Below are the code and all the weights of a small trained network. Each question names an input and a target symbol and asks about switching units off, where a switched-off unit gives its printed mean instead of its output.

import numpy as np


def w(rows, s, z=0):
    codes = np.array(rows[::2]) - 128.0
    scale = np.full(codes.shape[1], s)
    scale[-1] = z or s
    return codes * scale


def norm(h):
    return h / np.sqrt((h * h).mean(-1, keepdims=True) + 1e-5)


def f(y):
    return y / 2 * (1 + np.tanh(0.7978845608 * (y + 0.044715 * y**3)))


def softmax(a):
    e = np.exp(a - a.max(-1, keepdims=True))
    return e / e.sum(-1, keepdims=True)


def log_softmax(a):
    a = a - a.max(-1, keepdims=True)
    return a - np.log(np.exp(a).sum(-1, keepdims=True))


def net(x, mask):
    ids = ['βδεζπσψ'.index(c) for c in x.split()]
    T = len(ids)
    res = E[ids] + P[:T]
    r = norm(res)
    for j in range(3):
        rows = slice(3 * j, 3 * j + 3)
        q, k, v = (r @ M[0][rows].T for M in (Q, K, V))
        z = softmax(np.where(np.tri(T) > 0, q @ k.T / 3**0.5, -1e9)) @ v
        o = O[0][rows]
        res = res + np.where(mask[j], z, o[:, -1]) @ o[:, :-1]
    y = f(norm(res) @ A[0][:, :-1].T + A[0][:, -1])
    res = res + np.where(mask[3:7], y, B[0][:, -1]) @ B[0][:, :-1]
    return log_softmax(norm(res)[-1] @ U[:, :-1].T + U[:, -1])


Q, K, V, O, A, B = {}, {}, {}, {}, {}, {}
E = w([
[90,190,128,159,123],'β',
[142,157,110,94,150],'δ',
[117,169,126,104,134],'ε',
[133,154,115,127,173],'ζ',
[160,152,131,143,163],'π',
[222,224,255,72,200],'σ',
[113,158,153,133,132],'ψ',
],0.0056)
P = w([
[135,79,131,149,86],'0',
[176,225,84,128,18],'1',
[123,117,90,179,162],'2',
[56,89,137,99,116],'3',
[183,235,91,121,22],'4',
[124,124,99,164,160],'5',
[46,93,137,80,140],'6',
[185,253,103,136,11],'7',
[126,129,109,153,157],'8',
[49,98,134,70,162],'9',
[187,253,106,133,4],'10',
],0.0065)
Q[0] = w([
[69,128,115,154,115],'H0',
[72,78,190,96,152],'H0',
[180,150,99,166,169],'H0',
[155,142,137,189,120],'H1',
[107,83,77,77,143],'H1',
[174,84,171,126,45],'H1',
[164,185,81,111,205],'H2',
[10,112,102,122,237],'H2',
[106,50,157,101,155],'H2',
],0.014)
K[0] = w([
[75,104,86,162,171],'H0',
[123,87,162,91,230],'H0',
[205,157,106,192,72],'H0',
[144,96,229,215,131],'H1',
[88,127,37,59,172],'H1',
[111,38,48,164,44],'H1',
[199,141,179,96,210],'H2',
[58,225,164,108,205],'H2',
[10,119,77,138,182],'H2',
],0.011)
V[0] = w([
[204,94,143,187,158],'H0',
[143,200,234,111,164],'H0',
[130,58,158,116,34],'H0',
[114,135,224,220,92],'H1',
[179,170,97,59,135],'H1',
[108,136,121,203,111],'H1',
[63,80,153,175,145],'H2',
[179,116,254,190,145],'H2',
[95,241,209,155,100],'H2',
],0.0068)
O[0] = w([
[154,141,77,159,41,4],'H0',
[144,11,90,194,212,148],'H0',
[138,189,191,160,90,138],'H0',
[66,69,94,133,130,138],'H1',
[156,205,199,178,123,138],'H1',
[91,101,107,141,89,152],'H1',
[183,164,35,158,254,134],'H2',
[44,156,183,173,223,110],'H2',
[75,245,112,61,108,129],'H2',
],0.0067,0.0035)
A[0] = w([
[48,62,186,176,220,16],'N0',
[40,123,175,2,52,3],'N1',
[170,89,223,180,65,121],'N2',
[77,137,142,243,13,156],'N3',
],0.007,0.0056)
B[0] = w([
[182,95,188,123,69,145],'N0',
[115,4,146,132,175,135],'N1',
[84,106,50,88,158,178],'N2',
[156,138,147,109,151,253],'N3',
],0.013,0.0029)
U = w([
[78,38,178,50,121,165],'β',
[193,79,5,69,135,1],'δ',
[209,196,161,87,55,155],'ε',
[170,101,105,239,203,159],'ζ',
[186,82,238,186,112,161],'π',
[39,198,254,175,158,98],'σ',
[23,161,58,150,140,137],'ψ',
],0.012,0.0048)

Each question gives the input, a string of symbols that net reads in full, and the target symbol t.
The units are the heads (3 rows each of Q, K, V and O) and the neurons (one row each of A and B). Each row of codes is followed by its name. A weight is (code - 128) times the scale printed after its matrix; where a second scale follows, it is the last column's (O, A, B and U).
mask holds one flag per unit, heads first, then neurons. A switched-off unit (its flag False) gives its mean, the last column of its rows in O or B, instead of its output. The means were averaged over made-up inputs and are rounded, as every weight is.
A unit's drop is (log p(t) with every unit on - log p(t) with that unit switched off) / (log p(t) with every unit on - log p(t) with every unit switched off).
The circuit of an input: a set's keep is (log p(t) with only the set's units on - log p(t) with every unit switched off) / (log p(t) with every unit on - log p(t) with every unit switched off). Starting from all 7 units, units are removed one at a time, each time the one whose removal leaves the highest keep (on an exact tie, the one counted first), for as long as the keep stays at least 0.8.
units of the circuit, in order: the units of the circuit, biggest drop first
unit that matters most: the unit with the biggest drop
k most important neurons: the k neurons with the biggest drops, biggest first
which heads matter: for each layer, one digit per head in row order, 1 if its drop is at least 0.15 and else 0, layers parted by /
drop when u is switched off: that unit's drop, to one decimal
input ε δ ψ β, target ψ: which heads matter -> 001
input β δ β σ ε, target β: units of the circuit, in order -> [N1; H2]
input ζ ε ψ δ ζ δ δ, target ε: which heads matter -> 011
input β β ε ε σ σ π, target ζ: units of the circuit, in order -> [H2; N2]
input δ β ψ ψ ψ, target δ: units of the circuit, in order -> [H2; N2]
input ψ ε δ ε δ, target ψ: units of the circuit, in order -> [H2; H1]
input ψ σ ε δ δ β, target σ: which heads matter -> 011
input ε δ π ε σ ε, target σ: unit that matters most -> H1
input ε ψ π, target π: which heads matter -> 000
input β π ψ ζ ε ψ ε δ ε ζ ε, target β: units of the circuit, in order -> [H2; N1]
input ζ δ ψ ψ δ ψ ψ β, target ζ: which heads matter -> 001
input ζ π ε σ δ, target ζ: which heads matter -> 001
input π δ ψ δ δ, target π: which heads matter -> 011
input ε ζ ψ σ ζ ε δ ε ζ, target σ: units of the circuit, in order -> [H2]
input ψ π δ ε σ, target ψ: units of the circuit, in order -> [H1; H2]
input ε δ δ ψ, target σ: 2 most important neurons -> [N2; N3]
input ψ ε ε δ δ δ ζ ψ, target ψ: which heads matter -> 011
input ε ζ δ, target δ: drop when H2 is switched off -> 3.0
input ε ε ψ ψ ε δ σ ζ δ, target σ: drop when H2 is switched off -> 0.4
input π δ ε β σ β ζ, target δ: drop when H2 is switched off -> 1.6
input ε π ε ε δ δ δ, target ε: drop when H1 is switched off -> 1.0
input ζ ε ψ ζ π, target ζ: units of the circuit, in order -> [H2]
